Here is a tiny trained network, its code and every weight. The questions are about switching its units off for an input and a class, where a switched-off unit gives its printed mean instead of its output.

import numpy as np


def w(rows, s, z=0):
    codes = np.array(rows[::2]) - 128.0
    scale = np.full(codes.shape[1], s)
    scale[-1] = z or s
    return codes * scale


def norm(h):
    return h / np.sqrt((h * h).mean(-1, keepdims=True) + 1e-5)


def f(y):
    return np.maximum(y, 0)


def log_softmax(a):
    a = a - a.max(-1, keepdims=True)
    return a - np.log(np.exp(a).sum(-1, keepdims=True))


def net(x, mask):
    res = np.array(x, float).reshape(1, 5) / 4 @ E
    u = 0
    for l in range(4):
        y = f(norm(res) @ A[l][:, :-1].T + A[l][:, -1])
        res = res + np.where(mask[u : u + 6], y, B[l][:, -1]) @ B[l][:, :-1]
        u += 6
    return log_softmax(norm(res)[-1] @ U[:, :-1].T + U[:, -1])


A, B = {}, {}
E = w([
[247,195,78,203,89],'x0',
[121,167,202,97,183],'x1',
[124,172,95,154,225],'x2',
[171,92,2,53,134],'x3',
[208,137,132,188,222],'x4',
],0.0072)
A[0] = w([
[168,47,71,100,163,253],'0.n1',
[4,68,133,160,154,75],'0.n2',
[91,138,128,58,73,241],'0.n3',
[57,125,141,94,37,63],'0.n4',
[174,67,123,157,113,76],'0.n5',
[121,137,2,82,180,50],'0.n6',
],0.0091,0.0021)
B[0] = w([
[105,140,115,183,145,254],'0.n1',
[127,118,235,146,153,245],'0.n2',
[163,135,144,142,106,243],'0.n3',
[252,123,185,153,70,235],'0.n4',
[129,112,163,212,160,169],'0.n5',
[97,86,91,83,147,250],'0.n6',
],0.011,0.0046)
A[1] = w([
[94,100,120,114,140,2],'1.n1',
[148,51,114,141,133,178],'1.n2',
[112,149,117,172,170,131],'1.n3',
[9,135,139,154,150,176],'1.n4',
[103,59,115,128,84,114],'1.n5',
[101,196,125,201,128,35],'1.n6',
],0.013,0.0023)
B[1] = w([
[112,45,146,76,120,152],'1.n1',
[114,245,86,191,140,252],'1.n2',
[253,162,193,94,85,243],'1.n3',
[251,71,117,124,110,237],'1.n4',
[74,254,90,127,123,194],'1.n5',
[100,214,91,187,181,223],'1.n6',
],0.0059,0.0038)
A[2] = w([
[193,181,87,157,208,6],'2.n1',
[199,131,113,101,3,74],'2.n2',
[113,197,147,206,102,112],'2.n3',
[56,41,87,137,209,49],'2.n4',
[185,254,113,131,151,134],'2.n5',
[137,249,5,49,105,78],'2.n6',
],0.0069,0.0016)
B[2] = w([
[158,120,133,125,190,237],'2.n1',
[192,109,254,147,128,204],'2.n2',
[85,203,55,158,94,226],'2.n3',
[157,77,103,138,199,168],'2.n4',
[51,235,110,95,174,255],'2.n5',
[65,131,150,55,59,225],'2.n6',
],0.0079,0.0047)
A[3] = w([
[167,118,146,150,49,30],'3.n1',
[127,149,6,80,107,60],'3.n2',
[131,188,205,70,114,150],'3.n3',
[150,63,99,126,148,138],'3.n4',
[94,84,179,127,163,4],'3.n5',
[109,199,145,136,88,244],'3.n6',
],0.013,0.0027)
B[3] = w([
[173,111,218,90,189,187],'3.n1',
[85,123,213,194,67,209],'3.n2',
[134,225,112,82,121,250],'3.n3',
[154,159,111,48,187,157],'3.n4',
[254,62,184,89,82,166],'3.n5',
[51,76,55,178,147,254],'3.n6',
],0.0067,0.0077)
U = w([
[149,233,80,173,154,195],'0',
[149,78,131,141,96,1],'1',
[205,134,184,98,74,204],'2',
[157,124,194,126,69,68],'3',
[94,112,79,188,9,158],'4',
[159,32,63,100,178,118],'5',
[69,118,88,63,98,52],'6',
],0.016,0.0063)

Each question gives the input, the list of numbers given to net, and the class t.
The units are the neurons (one row each of A and B). Each row of codes is followed by its name. A weight is (code - 128) times the scale printed after its matrix; where a second scale follows, it is the last column's (A, B and U).
mask holds one flag per neuron, layer by layer. A switched-off neuron (its flag False) gives its mean, the last column of its row in B, instead of its output. The means were averaged over made-up inputs and are rounded, as every weight is.
A unit's drop is (log p(t) with every unit on - log p(t) with that unit switched off) / (log p(t) with every unit on - log p(t) with every unit switched off).
The circuit of an input: a set's keep is (log p(t) with only the set's units on - log p(t) with every unit switched off) / (log p(t) with every unit on - log p(t) with every unit switched off). Starting from the 12 units with the biggest drops (on a tie, the unit counted first), units are removed one at a time, each time the one whose removal leaves the highest keep (on an exact tie, the one counted first), for as long as the keep stays at least 0.8.
circuit, biggest first: the units of the circuit, biggest drop first
top k neurons: the k neurons with the biggest drops, biggest first
k most important neurons of layer l: the k neurons of layer l with the biggest drops, biggest first
drop of u: that unit's drop, to one decimal
input [2,-4,-7,4,-1], class 0: top 3 neurons : (1.n2; 1.n5; 2.n2)
input [8,1,8,7,-3], class 6: circuit, biggest first : (2.n6; 0.n6; 0.n4)
input [0,-7,8,4,1], class 5: circuit, biggest first : (0.n6)
input [5,-1,2,0,-4], class 4: 3 most important neurons of layer 0 : (0.n4; 0.n2; 0.n1)
input [2,-6,8,4,-2], class 6: circuit, biggest first : (0.n6; 2.n6)
input [-1,2,-2,6,5], class 5: 3 most important neurons of layer 0 : (0.n6; 0.n4; 0.n3)
input [-8,-1,5,7,-7], class 5: top 3 neurons : (0.n2; 0.n6; 1.n1)
input [3,-6,6,3,-4], class 4: circuit, biggest first : (3.n2; 0.n6)
input [6,4,3,3,-7], class 6: circuit, biggest first : (2.n6; 0.n4; 0.n6)
input [-7,-7,3,3,-5], class 0: top 2 neurons : (0.n4; 1.n5)
input [5,1,7,7,-6], class 6: circuit, biggest first : (0.n6; 2.n6)
input [-3,-1,-6,8,-4], class 2: top 4 neurons : (0.n4; 2.n2; 0.n3; 3.n1)
input [-8,1,0,6,-5], class 2: top 3 neurons : (0.n2; 2.n3; 2.n5)
input [-6,6,8,-4,1], class 2: most important neuron of layer 1 : (1.n4)
input [-5,-5,6,3,8], class 5: top 2 neurons : (0.n6; 0.n4)
input [4,6,4,2,-5], class 6: top 2 neurons : (2.n6; 0.n4)
input [0,3,4,5,-2], class 5: top 3 neurons : (0.n6; 2.n4; 0.n4)
input [-7,-2,6,1,0], class 2: top 3 neurons : (0.n2; 3.n5; 3.n6)
input [-5,-8,6,1,-2], class 5: 2 most important neurons of layer 0 : (0.n6; 0.n2)
input [0,-3,1,0,-7], class 2: circuit, biggest first : (0.n4)
input [-6,-3,-3,8,-1], class 4: 3 most important neurons of layer 1 : (1.n5; 1.n2; 1.n3)
input [-8,8,8,-7,5], class 2: 2 most important neurons of layer 1 : (1.n4; 1.n2)
input [-7,4,7,-7,4], class 2: 2 most important neurons of layer 3 : (3.n5; 3.n6)
input [-2,-3,-6,8,0], class 4: drop of 1.n5 : 0.6
input [-5,-6,3,1,3], class 5: drop of 0.n6 : 0.2
input [-1,-5,-6,1,7], class 0: drop of 2.n1 : 0.0
input [-4,8,6,5,4], class 5: drop of 0.n4 : 0.1
input [3,0,-6,-2,2], class 0: top neuron : (3.n2)
input [-4,8,-2,5,4], class 5: 2 most important neurons of layer 0 : (0.n4; 0.n2)
